Below are the code and all the weights of a small trained network. Each question names an input and a class and asks about switching units off, where a switched-off unit gives its printed mean instead of its output.

import numpy as np


def w(rows, s, z=0):
    codes = np.array(rows[::2]) - 128.0
    scale = np.full(codes.shape[1], s)
    scale[-1] = z or s
    return codes * scale


def f(y):
    return y / 2 * (1 + np.tanh(0.7978845608 * (y + 0.044715 * y**3)))


def log_softmax(a):
    a = a - a.max(-1, keepdims=True)
    return a - np.log(np.exp(a).sum(-1, keepdims=True))


def net(x, mask):
    res = np.array(x, float).reshape(1, 7) / 4 @ E
    y = f(res @ A[0][:, :-1].T + A[0][:, -1])
    res = res + np.where(mask, y, B[0][:, -1]) @ B[0][:, :-1]
    return log_softmax(res[-1] @ U[:, :-1].T + U[:, -1])


A, B = {}, {}
E = w([
[182,109,210,165,106,5,132,234,187,24,113],'x0',
[69,115,165,153,153,94,45,114,151,58,11],'x1',
[140,147,104,31,205,195,98,95,66,176,74],'x2',
[73,83,116,159,103,226,149,208,156,137,71],'x3',
[46,33,117,116,198,92,57,162,184,199,160],'x4',
[205,152,124,254,94,152,164,129,58,75,168],'x5',
[186,130,139,108,43,187,63,157,193,148,182],'x6',
],0.008)
A[0] = w([
[132,157,117,22,155,178,150,104,120,152,56,153],'neuron 1',
[157,117,79,115,104,160,136,103,100,177,207,226],'neuron 2',
[54,45,145,89,134,125,47,163,235,192,92,175],'neuron 3',
[142,93,122,185,103,155,163,188,136,79,152,227],'neuron 4',
[200,127,123,101,68,201,100,180,157,161,170,200],'neuron 5',
[131,108,150,223,117,92,130,143,131,131,142,50],'neuron 6',
[87,130,112,154,153,172,88,118,100,123,106,78],'neuron 7',
[95,100,77,96,205,175,109,65,82,208,97,254],'neuron 8',
[127,98,102,69,187,104,183,166,140,228,194,189],'neuron 9',
[152,185,97,66,106,142,131,62,116,143,135,213],'neuron 10',
[121,131,228,83,187,2,67,138,161,48,63,237],'neuron 11',
],0.0086,0.0027)
B[0] = w([
[75,209,148,133,102,187,84,150,68,142,27,192],'neuron 1',
[164,132,163,74,131,89,53,108,162,114,173,196],'neuron 2',
[44,44,53,100,187,92,117,172,170,42,238,238],'neuron 3',
[107,132,119,158,92,124,165,203,116,82,71,180],'neuron 4',
[173,219,220,154,47,124,74,160,112,194,41,197],'neuron 5',
[126,142,123,167,146,199,149,171,64,100,68,161],'neuron 6',
[102,121,91,76,147,146,80,132,95,132,132,152],'neuron 7',
[21,153,39,66,199,151,75,110,69,143,121,222],'neuron 8',
[70,48,109,32,180,138,8,155,125,118,184,188],'neuron 9',
[157,191,199,103,168,132,114,86,118,177,137,187],'neuron 10',
[143,116,187,92,48,87,1,253,203,79,107,250],'neuron 11',
],0.0079,0.015)
U = w([
[161,79,107,104,140,135,152,94,189,153,103,4],'0',
[143,150,97,198,112,135,236,136,116,102,93,58],'1',
[185,156,198,138,67,105,95,178,153,121,78,223],'2',
[89,164,108,89,163,177,87,103,79,164,89,180],'3',
[90,8,84,98,155,105,97,170,160,87,187,173],'4',
[195,167,141,92,145,88,121,26,142,165,225,41],'5',
],0.011,0.0035)

Each question gives the input, the list of numbers given to net, and the class t.
The units are the neurons (one row each of A and B). Each row of codes is followed by its name. A weight is (code - 128) times the scale printed after its matrix; where a second scale follows, it is the last column's (A, B and U).
mask holds one flag per neuron, in row order. A switched-off neuron (its flag False) gives its mean, the last column of its row in B, instead of its output. The means were averaged over made-up inputs and are rounded, as every weight is.
A unit's drop is (log p(t) with every unit on - log p(t) with that unit switched off) / (log p(t) with every unit on - log p(t) with every unit switched off).
The circuit of an input: a set's keep is (log p(t) with only the set's units on - log p(t) with every unit switched off) / (log p(t) with every unit on - log p(t) with every unit switched off). Starting from all 11 units, units are removed one at a time, each time the one whose removal leaves the highest keep (on an exact tie, the one counted first), for as long as the keep stays at least 0.8.
units of the circuit, in order: the units of the circuit, biggest drop first
most important unit: the unit with the biggest drop
k most important neurons: the k neurons with the biggest drops, biggest first
drop when u is switched off: that unit's drop, to one decimal
input [4,-3,8,-7,-2,-2,2], class 2: most important unit : neuron 8
input [-4,-4,-6,2,-2,6,-2], class 1: units of the circuit, in order : (neuron 11; neuron 9)
input [-2,3,2,5,3,6,1], class 3: 3 most important neurons : (neuron 3; neuron 11; neuron 9)
input [6,0,-3,-7,5,1,5], class 2: 3 most important neurons : (neuron 11; neuron 8; neuron 9)
input [-4,0,-6,-2,-7,-1,-7], class 1: units of the circuit, in order : (neuron 11; neuron 9; neuron 8)
input [-3,3,-1,-8,-8,3,8], class 5: units of the circuit, in order : (neuron 11; neuron 1)
input [-8,-4,0,-4,0,2,8], class 5: 2 most important neurons : (neuron 2; neuron 10)
input [3,-3,4,-4,-5,-4,-3], class 2: 2 most important neurons : (neuron 8; neuron 3)
input [7,-4,4,1,1,-3,6], class 2: 2 most important neurons : (neuron 5; neuron 8)
input [-3,4,-8,-7,-3,5,-5], class 1: 2 most important neurons : (neuron 5; neuron 2)
input [-2,-8,-1,2,-2,-2,6], class 2: drop when neuron 10 is switched off : 0.0
input [2,-8,5,2,4,7,8], class 2: drop when neuron 5 is switched off : 0.3
input [2,-8,-3,8,-1,7,-6], class 1: drop when neuron 11 is switched off : 0.2
input [4,-3,-3,1,-7,8,-2], class 1: units of the circuit, in order : (neuron 11)
